Below are the code and all the weights of a small trained network. Each question names an input and a class and asks about switching units off, where a switched-off unit gives its printed mean instead of its output.

import numpy as np


def w(rows, s, z=0):
    codes = np.array(rows[::2]) - 128.0
    scale = np.full(codes.shape[1], s)
    scale[-1] = z or s
    return codes * scale


def f(y):
    return np.maximum(y, 0)


def log_softmax(a):
    a = a - a.max(-1, keepdims=True)
    return a - np.log(np.exp(a).sum(-1, keepdims=True))


def net(x, mask):
    res = np.array(x, float).reshape(1, 7) / 4 @ E
    y = f(res @ A[0][:, :-1].T + A[0][:, -1])
    res = res + np.where(mask, y, B[0][:, -1]) @ B[0][:, :-1]
    return log_softmax(res[-1] @ U[:, :-1].T + U[:, -1])


A, B = {}, {}
E = w([
[129,126,133,133,123,123,136,127,122,126,127],'x0',
[72,81,160,162,187,181,151,92,153,156,108],'x1',
[209,168,124,142,217,123,154,91,100,181,188],'x2',
[96,110,66,130,249,99,98,126,94,26,137],'x3',
[106,123,219,129,151,95,125,213,158,161,188],'x4',
[106,104,150,96,113,160,111,114,56,144,166],'x5',
[128,130,129,133,126,127,134,128,123,128,128],'x6',
],0.016)
A[0] = w([
[162,165,124,40,105,54,95,191,123,68,166,76],'N1',
[70,72,133,27,128,175,109,128,9,130,211,68],'N2',
[120,155,99,180,141,25,120,130,249,108,69,35],'N3',
[109,129,70,88,212,96,111,126,119,70,184,49],'N4',
[38,114,120,77,85,91,156,152,170,97,132,35],'N5',
[28,81,156,180,181,180,201,110,153,156,93,51],'N6',
[120,115,146,173,178,137,73,164,125,27,151,4],'N7',
[37,137,152,112,165,64,163,77,92,38,95,29],'N8',
[107,90,170,142,204,182,140,110,159,123,138,63],'N9',
[106,81,246,164,172,64,74,255,158,128,194,16],'N10',
[48,51,128,134,77,118,119,150,149,49,65,2],'N11',
[151,145,108,155,174,102,188,155,194,103,124,84],'N12',
],0.0088,0.0056)
B[0] = w([
[115,167,97,90,131,149,176,206,93,70,137,201],'N1',
[51,142,178,209,177,70,54,167,93,152,51,221],'N2',
[79,108,167,135,152,52,91,140,142,132,43,207],'N3',
[123,140,200,108,68,207,114,82,193,144,205,232],'N4',
[122,130,124,103,169,69,190,76,98,184,203,179],'N5',
[171,221,116,76,116,125,186,255,107,48,91,236],'N6',
[111,215,168,118,56,119,196,116,175,169,121,199],'N7',
[95,122,134,148,50,172,145,127,150,146,125,209],'N8',
[148,126,99,57,108,110,119,150,74,112,171,202],'N9',
[152,14,65,150,126,206,101,72,145,98,104,253],'N10',
[194,103,81,142,169,75,140,58,109,179,222,225],'N11',
[84,110,180,174,182,82,73,128,103,127,117,181],'N12',
],0.0097,0.015)
U = w([
[128,144,207,116,39,176,168,165,195,211,137,109],'0',
[152,170,85,58,139,121,149,231,76,52,134,54],'1',
[182,140,122,140,255,92,152,117,102,187,233,165],'2',
[83,128,173,174,160,73,76,171,114,140,55,77],'3',
[137,98,25,150,129,221,109,77,123,66,67,253],'4',
],0.012,0.004)

Each question gives the input, the list of numbers given to net, and the class t.
The units are the neurons (one row each of A and B). Each row of codes is followed by its name. A weight is (code - 128) times the scale printed after its matrix; where a second scale follows, it is the last column's (A, B and U).
mask holds one flag per neuron, in row order. A switched-off neuron (its flag False) gives its mean, the last column of its row in B, instead of its output. The means were averaged over made-up inputs and are rounded, as every weight is.
A unit's drop is (log p(t) with every unit on - log p(t) with that unit switched off) / (log p(t) with every unit on - log p(t) with every unit switched off).
The circuit of an input: a set's keep is (log p(t) with only the set's units on - log p(t) with every unit switched off) / (log p(t) with every unit on - log p(t) with every unit switched off). Starting from all 12 units, units are removed one at a time, each time the one whose removal leaves the highest keep (on an exact tie, the one counted first), for as long as the keep stays at least 0.8.
circuit, biggest first: the units of the circuit, biggest drop first
most important unit: the unit with the biggest drop
top k neurons: the k neurons with the biggest drops, biggest first
drop of u: that unit's drop, to one decimal
input [1,7,7,6,-6,-1,-4], class 1: top 3 neurons	N6; N9; N10
input [0,-4,-8,-3,-6,-8,4], class 2: circuit, biggest first	N11; N5
input [-1,0,1,8,-4,-2,5], class 0: top neuron	N4
input [-2,6,6,0,-6,-2,3], class 1: circuit, biggest first	N10; N11; N6
input [-4,-6,-6,-3,8,-7,-2], class 4: top 3 neurons	N10; N2; N6
input [8,-6,4,-5,8,-3,-7], class 4: top 2 neurons	N10; N6
input [6,-3,3,6,6,-1,-3], class 0: circuit, biggest first	N4; N7
input [1,-3,-5,0,-3,4,0], class 2: circuit, biggest first	N11; N6; N10
input [3,1,-6,6,-1,2,-1], class 0: circuit, biggest first	N8; N7
input [-1,-3,5,3,2,6,2], class 3: top 2 neurons	N2; N11
input [3,3,-5,-6,-5,8,-3], class 3: top 2 neurons	N2; N4
input [-3,7,3,4,2,6,4], class 1: top 2 neurons	N6; N9
input [4,8,3,-7,-5,4,3], class 1: circuit, biggest first	N6; N4
input [-5,8,1,6,-5,2,-8], class 1: circuit, biggest first	N6
input [8,3,-8,-1,3,1,-3], class 2: top 2 neurons	N11; N5
input [-6,-6,-3,-4,-6,-6,0], class 1: top 2 neurons	N10; N2
input [-3,-6,-7,-4,-6,3,-3], class 2: top 2 neurons	N11; N6
input [6,5,-2,-1,-5,0,4], class 1: circuit, biggest first	N10; N6
input [-4,-7,8,-7,-7,3,2], class 2: top 3 neurons	N10; N6; N4
input [2,5,-5,0,-5,-8,-6], class 3: top 2 neurons	N3; N10
input [1,6,-1,6,7,8,-8], class 3: top 3 neurons	N2; N7; N1
input [1,-7,-7,6,-1,8,-5], class 3: circuit, biggest first	N2
input [7,2,-8,2,-8,-8,2], class 2: top 2 neurons	N11; N5
input [-6,-7,3,7,5,-2,1], class 0: top 3 neurons	N4; N7; N6
input [4,3,3,5,4,1,4], class 0: circuit, biggest first	N4; N11
input [0,6,4,1,3,5,-1], class 1: drop of N6	0.4
input [1,-4,5,1,-6,-8,0], class 3: most important unit	N3
input [4,-3,-3,-4,-4,-7,-1], class 3: drop of N9	0.0
input [0,1,4,-1,8,3,3], class 4: drop of N10	0.7
input [-1,1,1,3,7,7,-5], class 3: drop of N11	0.1
